Below are the code and all the weights of a small trained network. Each question names an input and a target symbol and asks about switching units off, where a switched-off unit gives its printed mean instead of its output.

import numpy as np


def w(rows, s, z=0):
    codes = np.array(rows[::2]) - 128.0
    scale = np.full(codes.shape[1], s)
    scale[-1] = z or s
    return codes * scale


def f(y):
    return y / 2 * (1 + np.tanh(0.7978845608 * (y + 0.044715 * y**3)))


def softmax(a):
    e = np.exp(a - a.max(-1, keepdims=True))
    return e / e.sum(-1, keepdims=True)


def log_softmax(a):
    a = a - a.max(-1, keepdims=True)
    return a - np.log(np.exp(a).sum(-1, keepdims=True))


def net(x, mask):
    ids = ['ΓΘΠΦΨΩβμ'.index(c) for c in x.split()]
    T = len(ids)
    res = E[ids] + P[:T]
    r = res
    for j in range(2):
        rows = slice(4 * j, 4 * j + 4)
        q, k, v = (r @ M[0][rows].T for M in (Q, K, V))
        z = softmax(np.where(np.tri(T) > 0, q @ k.T / 4**0.5, -1e9)) @ v
        o = O[0][rows]
        res = res + np.where(mask[j], z, o[:, -1]) @ o[:, :-1]
    y = f(res @ A[0][:, :-1].T + A[0][:, -1])
    res = res + np.where(mask[2:18], y, B[0][:, -1]) @ B[0][:, :-1]
    return log_softmax(res[-1] @ U[:, :-1].T + U[:, -1])


Q, K, V, O, A, B = {}, {}, {}, {}, {}, {}
E = w([
[119,150,117,83],'Γ',
[158,4,117,239],'Θ',
[168,124,133,166],'Π',
[251,127,93,71],'Φ',
[83,161,72,192],'Ψ',
[168,141,226,194],'Ω',
[142,118,131,153],'β',
[155,43,197,192],'μ',
],0.015)
P = w([
[87,239,176,82],'0',
[198,63,91,81],'1',
[164,73,105,121],'2',
[150,72,114,130],'3',
[184,139,75,1],'4',
[100,82,138,189],'5',
[181,83,99,94],'6',
[195,96,88,73],'7',
[101,109,121,145],'8',
[145,89,131,152],'9',
[186,113,91,64],'10',
[146,96,103,108],'11',
[109,89,128,168],'12',
],0.0044)
Q[0] = w([
[135,147,108,225],'H1',
[105,193,170,109],'H1',
[66,106,11,153],'H1',
[46,78,56,144],'H1',
[51,28,82,108],'H2',
[140,236,116,17],'H2',
[233,44,167,104],'H2',
[174,180,82,1],'H2',
],0.0075)
K[0] = w([
[153,108,103,133],'H1',
[205,145,110,156],'H1',
[101,117,69,162],'H1',
[140,104,137,142],'H1',
[188,42,177,2],'H2',
[13,193,217,74],'H2',
[175,240,203,112],'H2',
[144,185,93,138],'H2',
],0.0097)
V[0] = w([
[172,129,190,71],'H1',
[67,71,228,103],'H1',
[78,41,148,145],'H1',
[134,97,160,67],'H1',
[105,197,189,220],'H2',
[233,72,114,132],'H2',
[92,71,71,105],'H2',
[255,159,83,174],'H2',
],0.0087)
O[0] = w([
[114,142,149,25,175],'H1',
[232,52,182,109,91],'H1',
[244,60,125,178,106],'H1',
[174,83,132,169,143],'H1',
[28,235,210,207,103],'H2',
[141,150,99,2,250],'H2',
[207,89,57,98,93],'H2',
[120,239,117,34,254],'H2',
],0.0071,0.0065)
A[0] = w([
[128,142,72,174,144],'N1',
[197,129,130,40,13],'N2',
[101,113,53,21,71],'N3',
[132,149,105,187,4],'N4',
[118,79,159,70,168],'N5',
[42,30,138,120,176],'N6',
[124,247,122,150,151],'N7',
[40,118,110,166,3],'N8',
[135,26,101,154,11],'N9',
[53,34,147,72,217],'N10',
[81,1,184,139,138],'N11',
[55,31,181,190,212],'N12',
[122,229,209,92,40],'N13',
[133,120,147,5,161],'N14',
[208,142,9,106,233],'N15',
[194,137,158,157,36],'N16',
],0.0095,0.0048)
B[0] = w([
[72,165,97,129,126],'N1',
[187,174,135,192,209],'N2',
[114,140,122,76,225],'N3',
[183,186,35,65,121],'N4',
[206,151,148,187,167],'N5',
[231,174,2,197,126],'N6',
[43,47,114,190,176],'N7',
[98,204,149,99,125],'N8',
[94,106,36,45,128],'N9',
[239,198,64,119,150],'N10',
[213,204,92,48,134],'N11',
[225,173,83,33,134],'N12',
[91,9,147,38,172],'N13',
[179,182,167,89,255],'N14',
[58,103,63,124,249],'N15',
[38,196,145,40,125],'N16',
],0.0069,0.014)
U = w([
[153,84,105,113,66],'Γ',
[174,49,67,125,91],'Θ',
[127,127,151,109,2],'Π',
[119,189,134,99,41],'Φ',
[88,140,76,160,184],'Ψ',
[142,125,248,130,253],'Ω',
[156,129,158,118,47],'β',
[216,122,168,137,223],'μ',
],0.012,0.0044)

Each question gives the input, a string of symbols that net reads in full, and the target symbol t.
The units are the heads (4 rows each of Q, K, V and O) and the neurons (one row each of A and B). Each row of codes is followed by its name. A weight is (code - 128) times the scale printed after its matrix; where a second scale follows, it is the last column's (O, A, B and U).
mask holds one flag per unit, heads first, then neurons. A switched-off unit (its flag False) gives its mean, the last column of its rows in O or B, instead of its output. The means were averaged over made-up inputs and are rounded, as every weight is.
A unit's drop is (log p(t) with every unit on - log p(t) with that unit switched off) / (log p(t) with every unit on - log p(t) with every unit switched off).
The circuit of an input: a set's keep is (log p(t) with only the set's units on - log p(t) with every unit switched off) / (log p(t) with every unit on - log p(t) with every unit switched off). Starting from the 12 units with the biggest drops (on a tie, the unit counted first), units are removed one at a time, each time the one whose removal leaves the highest keep (on an exact tie, the one counted first), for as long as the keep stays at least 0.8.
circuit, biggest first: the units of the circuit, biggest drop first
most important unit: the unit with the biggest drop
top k neurons: the k neurons with the biggest drops, biggest first
which heads matter: for each layer, one digit per head in row order, 1 if its drop is at least 0.15 and else 0, layers parted by /
drop of u: that unit's drop, to one decimal
input μ μ Φ β, target μ: circuit, biggest first -> H1, N7, N13
input Ω Ω Θ β, target Ω: circuit, biggest first -> H2, N15
input Ψ Γ Ψ Γ Φ Θ Ψ Ω Ω Φ μ Π, target Ψ: circuit, biggest first -> N14, H1, H2
input Φ Ψ Φ Φ, target Φ: most important unit -> H1
input Θ Θ Γ, target Θ: top 2 neurons -> N15, N14
input Φ Φ μ μ Φ, target Φ: which heads matter -> 01
input Φ Φ Π, target Φ: circuit, biggest first -> H2, H1
input Ω Φ Φ Φ Ω, target Ω: circuit, biggest first -> H2, N13
input μ Φ Ω μ Γ, target μ: which heads matter -> 11
input Ψ Π Φ Φ, target Ψ: circuit, biggest first -> H2, H1, N14
input Φ Φ Φ Π, target Φ: which heads matter -> 11
input Ψ Ω Ψ μ μ Ψ Φ β μ Φ Ψ Π, target Ψ: top 2 neurons -> N14, N13
input Φ Φ Φ β β Φ β, target Φ: drop of N3 -> 0.2
input Φ Ω β μ Ω, target Ω: drop of H2 -> 0.2
input μ Γ Ω Ω Γ, target μ: drop of N4 -> 0.0
